Below are the code and all the weights of a small trained network. Each question names an input and a target symbol and asks about switching units off, where a switched-off unit gives its printed mean instead of its output.

import numpy as np


def w(rows, s, z=0):
    codes = np.array(rows[::2]) - 128.0
    scale = np.full(codes.shape[1], s)
    scale[-1] = z or s
    return codes * scale


def softmax(a):
    e = np.exp(a - a.max(-1, keepdims=True))
    return e / e.sum(-1, keepdims=True)


def log_softmax(a):
    a = a - a.max(-1, keepdims=True)
    return a - np.log(np.exp(a).sum(-1, keepdims=True))


def net(x, mask):
    ids = ['ΓΔΛΞΠΣΦαβεζηθτψ'.index(c) for c in x.split()]
    T = len(ids)
    res = E[ids] + P[:T]
    u = 0
    for l in range(2):
        r = res
        for j in range(3):
            rows = slice(4 * j, 4 * j + 4)
            q, k, v = (r @ M[l][rows].T for M in (Q, K, V))
            z = softmax(np.where(np.tri(T) > 0, q @ k.T / 4**0.5, -1e9)) @ v
            o = O[l][rows]
            res = res + np.where(mask[u + j], z, o[:, -1]) @ o[:, :-1]
        u += 3
    return log_softmax(res[-1] @ U[:, :-1].T + U[:, -1])


Q, K, V, O = {}, {}, {}, {}
E = w([
[123,77,132,74,122,83,37],'Γ',
[152,119,135,201,92,99,162],'Δ',
[141,105,79,137,120,125,79],'Λ',
[128,119,55,133,173,83,129],'Ξ',
[163,132,112,140,181,90,199],'Π',
[203,43,158,98,148,160,118],'Σ',
[121,150,233,133,153,54,86],'Φ',
[126,176,125,99,95,82,157],'α',
[142,75,157,252,137,139,148],'β',
[81,151,204,161,109,178,158],'ε',
[177,158,79,53,245,115,137],'ζ',
[118,49,111,119,221,95,94],'η',
[128,163,161,126,212,202,178],'θ',
[96,56,124,191,78,171,77],'τ',
[45,207,77,169,120,119,95],'ψ',
],0.014)
P = w([
[216,192,186,213,159,88,84],'0',
[78,96,131,107,124,111,137],'1',
[146,159,120,177,183,206,45],'2',
[119,130,51,192,137,63,196],'3',
[3,75,109,62,103,132,163],'4',
[128,198,163,178,196,193,34],'5',
],0.014)
Q[0] = w([
[199,138,174,123,60,92,141],'L0H0',
[106,108,84,174,158,50,204],'L0H0',
[176,49,92,84,62,108,68],'L0H0',
[182,88,55,81,167,146,118],'L0H0',
[161,106,61,187,135,59,142],'L0H1',
[116,140,1,89,69,74,125],'L0H1',
[87,174,13,157,186,131,116],'L0H1',
[179,221,234,5,111,121,131],'L0H1',
[122,130,9,105,172,48,155],'L0H2',
[159,197,35,246,116,207,79],'L0H2',
[142,72,94,142,159,76,241],'L0H2',
[90,149,109,122,35,92,193],'L0H2',
],0.0068)
K[0] = w([
[111,120,163,122,118,86,2],'L0H0',
[112,116,160,79,185,152,161],'L0H0',
[163,187,148,205,164,167,12],'L0H0',
[181,155,62,121,190,141,53],'L0H0',
[83,109,125,126,128,122,217],'L0H1',
[115,102,56,35,109,77,153],'L0H1',
[68,153,33,115,138,227,171],'L0H1',
[198,205,156,114,175,62,79],'L0H1',
[73,129,101,121,130,198,125],'L0H2',
[175,183,83,221,76,153,153],'L0H2',
[72,88,46,109,153,177,220],'L0H2',
[119,168,90,114,203,99,120],'L0H2',
],0.0072)
V[0] = w([
[156,192,114,197,131,254,165],'L0H0',
[108,147,216,151,137,94,119],'L0H0',
[45,46,74,98,111,149,113],'L0H0',
[197,106,157,165,118,101,99],'L0H0',
[152,253,111,145,121,161,200],'L0H1',
[151,201,94,174,136,106,146],'L0H1',
[177,123,107,166,166,105,182],'L0H1',
[199,188,122,177,65,52,108],'L0H1',
[16,111,168,76,41,117,149],'L0H2',
[9,111,170,192,118,192,77],'L0H2',
[248,109,136,191,81,72,144],'L0H2',
[217,216,228,249,149,193,45],'L0H2',
],0.0071)
O[0] = w([
[61,156,210,160,102,177,241,147],'L0H0',
[106,167,178,162,122,88,87,148],'L0H0',
[152,104,36,132,89,198,86,103],'L0H0',
[152,95,166,167,127,98,117,120],'L0H0',
[101,192,210,141,116,105,216,161],'L0H1',
[87,182,135,112,161,71,170,175],'L0H1',
[156,155,102,144,150,61,178,141],'L0H1',
[81,145,157,12,241,110,202,139],'L0H1',
[128,132,198,154,23,103,119,54],'L0H2',
[60,94,172,244,103,138,144,152],'L0H2',
[37,73,124,2,237,56,89,140],'L0H2',
[65,112,150,137,239,176,101,254],'L0H2',
],0.0058,0.011)
Q[1] = w([
[78,75,81,120,151,89,172],'L1H0',
[126,169,120,148,117,188,59],'L1H0',
[131,121,195,91,131,150,32],'L1H0',
[185,112,109,203,175,167,110],'L1H0',
[164,160,164,99,132,184,149],'L1H1',
[176,234,168,117,132,158,3],'L1H1',
[75,162,123,107,167,215,113],'L1H1',
[151,210,102,162,146,172,101],'L1H1',
[138,25,61,104,69,113,134],'L1H2',
[140,116,167,227,168,112,79],'L1H2',
[39,49,140,126,154,103,166],'L1H2',
[130,151,166,123,201,239,142],'L1H2',
],0.0067)
K[1] = w([
[121,168,56,60,77,173,156],'L1H0',
[227,87,177,145,199,105,193],'L1H0',
[175,125,211,53,144,111,118],'L1H0',
[106,173,82,127,236,135,76],'L1H0',
[87,173,143,89,178,130,143],'L1H1',
[126,186,136,136,191,59,49],'L1H1',
[126,109,202,125,138,98,167],'L1H1',
[193,194,133,168,236,58,128],'L1H1',
[181,97,155,147,86,174,51],'L1H2',
[3,165,94,175,182,131,82],'L1H2',
[104,83,97,78,128,221,121],'L1H2',
[107,202,159,94,121,182,151],'L1H2',
],0.007)
V[1] = w([
[115,232,127,160,117,82,4],'L1H0',
[67,78,80,114,55,86,38],'L1H0',
[198,86,128,181,157,107,160],'L1H0',
[186,151,94,96,158,112,116],'L1H0',
[39,165,178,126,140,205,144],'L1H1',
[76,170,80,186,102,2,126],'L1H1',
[112,88,110,96,75,51,252],'L1H1',
[96,101,88,240,75,219,63],'L1H1',
[146,66,161,41,94,162,104],'L1H2',
[177,114,143,160,94,48,163],'L1H2',
[83,131,22,127,127,118,126],'L1H2',
[166,90,213,121,127,94,72],'L1H2',
],0.008)
O[1] = w([
[88,236,93,203,40,135,116,150],'L1H0',
[60,219,103,116,180,138,113,26],'L1H0',
[210,55,140,182,167,214,163,125],'L1H0',
[160,127,112,121,97,179,173,131],'L1H0',
[133,99,35,119,126,103,89,203],'L1H1',
[127,224,134,134,172,255,51,158],'L1H1',
[102,100,209,92,174,141,76,106],'L1H1',
[142,118,100,173,196,135,158,5],'L1H1',
[108,105,98,122,72,65,81,51],'L1H2',
[166,113,163,128,117,148,63,84],'L1H2',
[155,164,139,51,157,139,152,110],'L1H2',
[89,97,92,182,106,146,53,123],'L1H2',
],0.0088,0.025)
U = w([
[195,150,67,60,100,110,123,255],'Γ',
[86,140,136,16,151,115,68,64],'Δ',
[188,110,172,233,142,181,249,92],'Λ',
[96,229,174,189,113,77,189,166],'Ξ',
[192,48,64,152,97,89,121,92],'Π',
[56,90,65,36,207,89,116,92],'Σ',
[234,161,92,163,230,195,39,151],'Φ',
[129,93,54,162,174,97,97,151],'α',
[163,115,220,228,23,153,152,116],'β',
[34,120,65,84,15,116,145,131],'ε',
[120,87,113,41,120,128,249,148],'ζ',
[110,102,126,129,254,112,118,132],'η',
[123,123,155,133,75,117,37,86],'θ',
[90,53,182,87,112,157,100,65],'τ',
[167,138,195,104,147,183,118,98],'ψ',
],0.0068,0.0058)

Each question gives the input, a string of symbols that net reads in full, and the target symbol t.
The units are the heads (4 rows each of Q, K, V and O). Each row of codes is followed by its name. A weight is (code - 128) times the scale printed after its matrix; where a second scale follows, it is the last column's (O and U).
mask holds one flag per head, layer by layer. A switched-off head (its flag False) gives its mean, the last column of its rows in O, instead of its output. The means were averaged over made-up inputs and are rounded, as every weight is.
A unit's drop is (log p(t) with every unit on - log p(t) with that unit switched off) / (log p(t) with every unit on - log p(t) with every unit switched off).
The circuit of an input: a set's keep is (log p(t) with only the set's units on - log p(t) with every unit switched off) / (log p(t) with every unit on - log p(t) with every unit switched off). Starting from all 6 units, units are removed one at a time, each time the one whose removal leaves the highest keep (on an exact tie, the one counted first), for as long as the keep stays at least 0.8.
units of the circuit, in order: the units of the circuit, biggest drop first
unit that matters most: the unit with the biggest drop
heads that matter: for each layer, one digit per head in row order, 1 if its drop is at least 0.15 and else 0, layers parted by /
input β ε θ ε ψ Σ, target Σ: units of the circuit, in order	(L0H2, L1H2)
input θ ε ψ Δ, target Ξ: units of the circuit, in order	(L1H0)
input Π ψ ψ θ, target Ξ: heads that matter	000 / 100
input ψ ψ β, target Φ: units of the circuit, in order	(L1H1, L0H1)
input θ Λ ψ ψ Ξ, target Φ: units of the circuit, in order	(L1H1, L0H2, L1H0, L0H1)
input β ζ Δ, target Σ: units of the circuit, in order	(L0H2, L1H2)
input Σ Λ ε, target ζ: heads that matter	001 / 110
input ψ η Φ ψ, target Ξ: heads that matter	011 / 110
input ζ ψ α, target β: heads that matter	110 / 110
input ψ θ θ ε, target Λ: units of the circuit, in order	(L0H2, L1H1)
input η α Ξ ψ Σ, target τ: heads that matter	001 / 111
input Λ θ β Δ τ ζ, target Γ: heads that matter	011 / 011
input θ Σ ψ Γ Δ θ, target Π: heads that matter	101 / 110
input β ψ β ψ, target Ξ: units of the circuit, in order	(L1H0, L1H1)
input Ξ ψ Σ Σ ζ, target Γ: units of the circuit, in order	(L0H2, L1H2)
input Δ ζ ψ τ β η, target Δ: unit that matters most	L0H2
input ψ ψ ζ θ ψ ψ, target Φ: units of the circuit, in order	(L1H1, L0H0)
input ζ Σ θ θ Ξ, target Φ: units of the circuit, in order	(L1H1, L0H2, L0H1, L1H0)
input ψ Σ Φ, target Φ: units of the circuit, in order	(L1H1, L0H0)
input ψ Σ ψ, target Φ: unit that matters most	L1H1
input ζ θ ψ θ θ θ, target β: heads that matter	110 / 110
input ζ Σ Σ η Δ ψ, target β: units of the circuit, in order	(L1H0, L1H1, L0H1)
input ε η ζ α η Σ, target α: units of the circuit, in order	(L0H2, L1H1)
input ψ θ ψ η, target Ξ: units of the circuit, in order	(L1H0, L0H2)
input ζ ψ η ζ Φ, target Ξ: heads that matter	001 / 110
input Σ ψ Π θ Π θ, target ζ: heads that matter	001 / 010
input α ψ τ Δ ψ η, target θ: unit that matters most	L0H1
